Below are the code and all the weights of a small trained network. Each question names an input and a class and asks about switching units off, where a switched-off unit gives its printed mean instead of its output.

import numpy as np


def w(rows, s, z=0):
    codes = np.array(rows[::2]) - 128.0
    scale = np.full(codes.shape[1], s)
    scale[-1] = z or s
    return codes * scale


def f(y):
    return np.maximum(y, 0)


def log_softmax(a):
    a = a - a.max(-1, keepdims=True)
    return a - np.log(np.exp(a).sum(-1, keepdims=True))


def net(x, mask):
    res = np.array(x, float).reshape(1, 6) / 4 @ E
    y = f(res @ A[0][:, :-1].T + A[0][:, -1])
    res = res + np.where(mask, y, B[0][:, -1]) @ B[0][:, :-1]
    return log_softmax(res[-1] @ U[:, :-1].T + U[:, -1])


A, B = {}, {}
E = w([
[128,128,127],'x0',
[17,62,116],'x1',
[128,128,129],'x2',
[78,218,21],'x3',
[128,128,128],'x4',
[84,185,254],'x5',
],0.012)
A[0] = w([
[154,75,162,231],'n0',
[80,195,210,155],'n1',
[169,70,60,254],'n2',
[62,253,48,131],'n3',
[5,51,120,125],'n4',
[191,170,131,237],'n5',
],0.026,0.0085)
B[0] = w([
[153,46,144,195],'n0',
[49,108,207,230],'n1',
[212,135,34,219],'n2',
[88,254,97,253],'n3',
[67,58,37,228],'n4',
[187,180,214,203],'n5',
],0.044,0.03)
U = w([
[231,139,181,170],'0',
[135,138,249,205],'1',
[180,229,150,93],'2',
[93,218,219,89],'3',
[148,101,114,253],'4',
[68,100,173,131],'5',
[102,185,85,57],'6',
[28,178,145,12],'7',
],0.014,0.0021)

Each question gives the input, the list of numbers given to net, and the class t.
The units are the neurons (one row each of A and B). Each row of codes is followed by its name. A weight is (code - 128) times the scale printed after its matrix; where a second scale follows, it is the last column's (A, B and U).
mask holds one flag per neuron, in row order. A switched-off neuron (its flag False) gives its mean, the last column of its row in B, instead of its output. The means were averaged over made-up inputs and are rounded, as every weight is.
A unit's drop is (log p(t) with every unit on - log p(t) with that unit switched off) / (log p(t) with every unit on - log p(t) with every unit switched off).
The circuit of an input: a set's keep is (log p(t) with only the set's units on - log p(t) with every unit switched off) / (log p(t) with every unit on - log p(t) with every unit switched off). Starting from all 6 units, units are removed one at a time, each time the one whose removal leaves the highest keep (on an exact tie, the one counted first), for as long as the keep stays at least 0.8.
units of the circuit, in order: the units of the circuit, biggest drop first
k most important neurons: the k neurons with the biggest drops, biggest first
drop of u: that unit's drop, to one decimal
input [4,3,5,-4,-4,7], class 5: most important neuron -> (n3)
input [7,0,-5,-4,4,-3], class 0: units of the circuit, in order -> (n4, n3)
input [-3,0,0,-3,1,3], class 1: units of the circuit, in order -> (n4, n3)
input [-2,-1,-8,1,2,-1], class 2: 2 most important neurons -> (n4, n1)
input [2,8,-3,0,2,-1], class 4: 2 most important neurons -> (n3, n1)
input [-7,0,5,0,-1,-1], class 0: 3 most important neurons -> (n3, n4, n1)
input [3,-6,-1,0,8,-1], class 0: 2 most important neurons -> (n3, n1)
input [-3,0,-6,-8,-3,0], class 0: 2 most important neurons -> (n4, n1)
input [-7,-3,-1,5,-3,6], class 3: drop of n0 -> 0.0
input [5,1,-8,-6,4,3], class 5: drop of n5 -> 0.6
input [-1,-4,-3,8,-5,0], class 2: drop of n1 -> 1.1
